Below are the code and all the weights of a small trained network. Each question names an input and a target symbol and asks about switching units off, where a switched-off unit gives its printed mean instead of its output.

import numpy as np


def w(rows, s, z=0):
    codes = np.array(rows[::2]) - 128.0
    scale = np.full(codes.shape[1], s)
    scale[-1] = z or s
    return codes * scale


def norm(h):
    return h / np.sqrt((h * h).mean(-1, keepdims=True) + 1e-5)


def f(y):
    return np.maximum(y, 0)


def softmax(a):
    e = np.exp(a - a.max(-1, keepdims=True))
    return e / e.sum(-1, keepdims=True)


def log_softmax(a):
    a = a - a.max(-1, keepdims=True)
    return a - np.log(np.exp(a).sum(-1, keepdims=True))


def net(x, mask):
    ids = ['ΦΨαβστω'.index(c) for c in x.split()]
    T = len(ids)
    res = E[ids] + P[:T]
    u = 0
    for l in range(3):
        q, k, v = (norm(res) @ M[l].T for M in (Q, K, V))
        z = softmax(np.where(np.tri(T) > 0, q @ k.T / 2**0.5, -1e9)) @ v
        res = res + np.where(mask[u], z, O[l][:, -1]) @ O[l][:, :-1]
        u += 1
        y = f(norm(res) @ A[l][:, :-1].T + A[l][:, -1])
        res = res + np.where(mask[u : u + 4], y, B[l][:, -1]) @ B[l][:, :-1]
        u += 4
    return log_softmax(norm(res)[-1] @ U[:, :-1].T + U[:, -1])


Q, K, V, O, A, B = {}, {}, {}, {}, {}, {}
E = w([
[13,165,138],'Φ',
[53,173,113],'Ψ',
[102,153,221],'α',
[55,169,112],'β',
[126,80,141],'σ',
[118,136,118],'τ',
[200,112,7],'ω',
],0.02)
P = w([
[2,200,108],'0',
[46,183,101],'1',
[78,155,108],'2',
[87,157,141],'3',
[94,142,138],'4',
[106,23,157],'5',
[57,130,214],'6',
[42,135,218],'7',
[33,131,199],'8',
],0.0039)
Q[0] = w([
[168,7,139],'L0H1',
[115,148,146],'L0H1',
],0.017)
K[0] = w([
[35,11,254],'L0H1',
[118,131,75],'L0H1',
],0.0088)
V[0] = w([
[254,39,251],'L0H1',
[78,74,134],'L0H1',
],0.0076)
O[0] = w([
[79,54,130,8],'L0H1',
[2,76,60,138],'L0H1',
],0.0075,0.015)
A[0] = w([
[253,238,247,71],'L0N1',
[124,107,125,27],'L0N2',
[38,103,128,2],'L0N3',
[138,162,73,105],'L0N4',
],0.0057,0.0025)
B[0] = w([
[166,255,73,253],'L0N1',
[239,20,197,128],'L0N2',
[119,173,73,143],'L0N3',
[160,122,108,174],'L0N4',
],0.0055,0.0045)
Q[1] = w([
[172,1,198],'L1H1',
[217,63,119],'L1H1',
],0.015)
K[1] = w([
[88,34,12],'L1H1',
[70,134,101],'L1H1',
],0.011)
V[1] = w([
[119,174,255],'L1H1',
[198,150,161],'L1H1',
],0.0088)
O[1] = w([
[217,79,254,253],'L1H1',
[184,185,145,176],'L1H1',
],0.0083,0.0052)
A[1] = w([
[158,101,173,7],'L1N1',
[186,5,157,132],'L1N2',
[85,173,173,235],'L1N3',
[99,141,154,5],'L1N4',
],0.012,0.0023)
B[1] = w([
[89,107,87,140],'L1N1',
[107,187,10,139],'L1N2',
[206,123,115,254],'L1N3',
[132,99,173,143],'L1N4',
],0.012,0.0076)
Q[2] = w([
[133,246,116],'L2H1',
[48,185,219],'L2H1',
],0.013)
K[2] = w([
[73,31,206],'L2H1',
[1,115,87],'L2H1',
],0.0097)
V[2] = w([
[172,255,135],'L2H1',
[92,174,225],'L2H1',
],0.0097)
O[2] = w([
[56,96,131,254],'L2H1',
[20,189,255,167],'L2H1',
],0.0093,0.0096)
A[2] = w([
[61,5,112,119],'L2N1',
[197,90,58,185],'L2N2',
[103,84,45,254],'L2N3',
[185,122,192,225],'L2N4',
],0.017,0.0079)
B[2] = w([
[143,195,1,157],'L2N1',
[26,82,84,171],'L2N2',
[238,105,212,189],'L2N3',
[213,108,100,254],'L2N4',
],0.016,0.0092)
U = w([
[40,93,132,225],'Φ',
[108,153,110,68],'Ψ',
[198,80,202,117],'α',
[116,157,134,102],'β',
[176,134,5,55],'σ',
[192,236,76,146],'τ',
[122,20,116,255],'ω',
],0.014,0.0077)

Each question gives the input, a string of symbols that net reads in full, and the target symbol t.
The units are the heads (2 rows each of Q, K, V and O) and the neurons (one row each of A and B). Each row of codes is followed by its name. A weight is (code - 128) times the scale printed after its matrix; where a second scale follows, it is the last column's (O, A, B and U).
mask holds one flag per unit, layer by layer, with each layer's heads first. A switched-off unit (its flag False) gives its mean, the last column of its rows in O or B, instead of its output. The means were averaged over made-up inputs and are rounded, as every weight is.
A unit's drop is (log p(t) with every unit on - log p(t) with that unit switched off) / (log p(t) with every unit on - log p(t) with every unit switched off).
The circuit of an input: a set's keep is (log p(t) with only the set's units on - log p(t) with every unit switched off) / (log p(t) with every unit on - log p(t) with every unit switched off). Starting from the 12 units with the biggest drops (on a tie, the unit counted first), units are removed one at a time, each time the one whose removal leaves the highest keep (on an exact tie, the one counted first), for as long as the keep stays at least 0.8.
circuit, biggest first: the units of the circuit, biggest drop first
unit that matters most: the unit with the biggest drop
k most important neurons: the k neurons with the biggest drops, biggest first
top k neurons in layer l: the k neurons of layer l with the biggest drops, biggest first
drop of u: that unit's drop, to one decimal
input τ τ τ α τ τ Φ ω, target α: unit that matters most	L2N3
input τ τ τ Φ, target Φ: top 3 neurons in layer 2	L2N4, L2N3, L2N1
input τ τ β τ σ τ τ β, target σ: top 2 neurons in layer 2	L2N2, L2N3
input σ ω τ τ τ β ω Φ Ψ, target σ: 2 most important neurons	L2N2, L2N3
input ω τ τ, target ω: 4 most important neurons	L2N2, L2N3, L2N1, L2N4
input σ β β, target σ: 2 most important neurons	L2N2, L0N1
input Ψ ω τ τ β β Φ, target Φ: circuit, biggest first	L2N3, L2N4
input β Φ ω σ Φ, target ω: 3 most important neurons	L1N3, L2N2, L0N1
input τ τ α τ ω, target ω: 3 most important neurons	L2N2, L2N3, L2N4
input τ α Φ, target α: 2 most important neurons	L1N3, L2N1
input τ Φ α Φ τ τ τ τ σ, target τ: 3 most important neurons	L2N1, L2N3, L2N2
input τ ω ω β α α τ Φ, target α: drop of L1H1	0.2
input α Ψ Φ ω, target α: drop of L1N3	1.1
input Φ τ τ τ Ψ σ Ψ, target σ: unit that matters most	L0H1
input σ Φ τ Φ Φ τ τ, target σ: drop of L1N4	0.0
input τ τ τ τ τ β Ψ α Ψ, target α: drop of L2N1	0.3
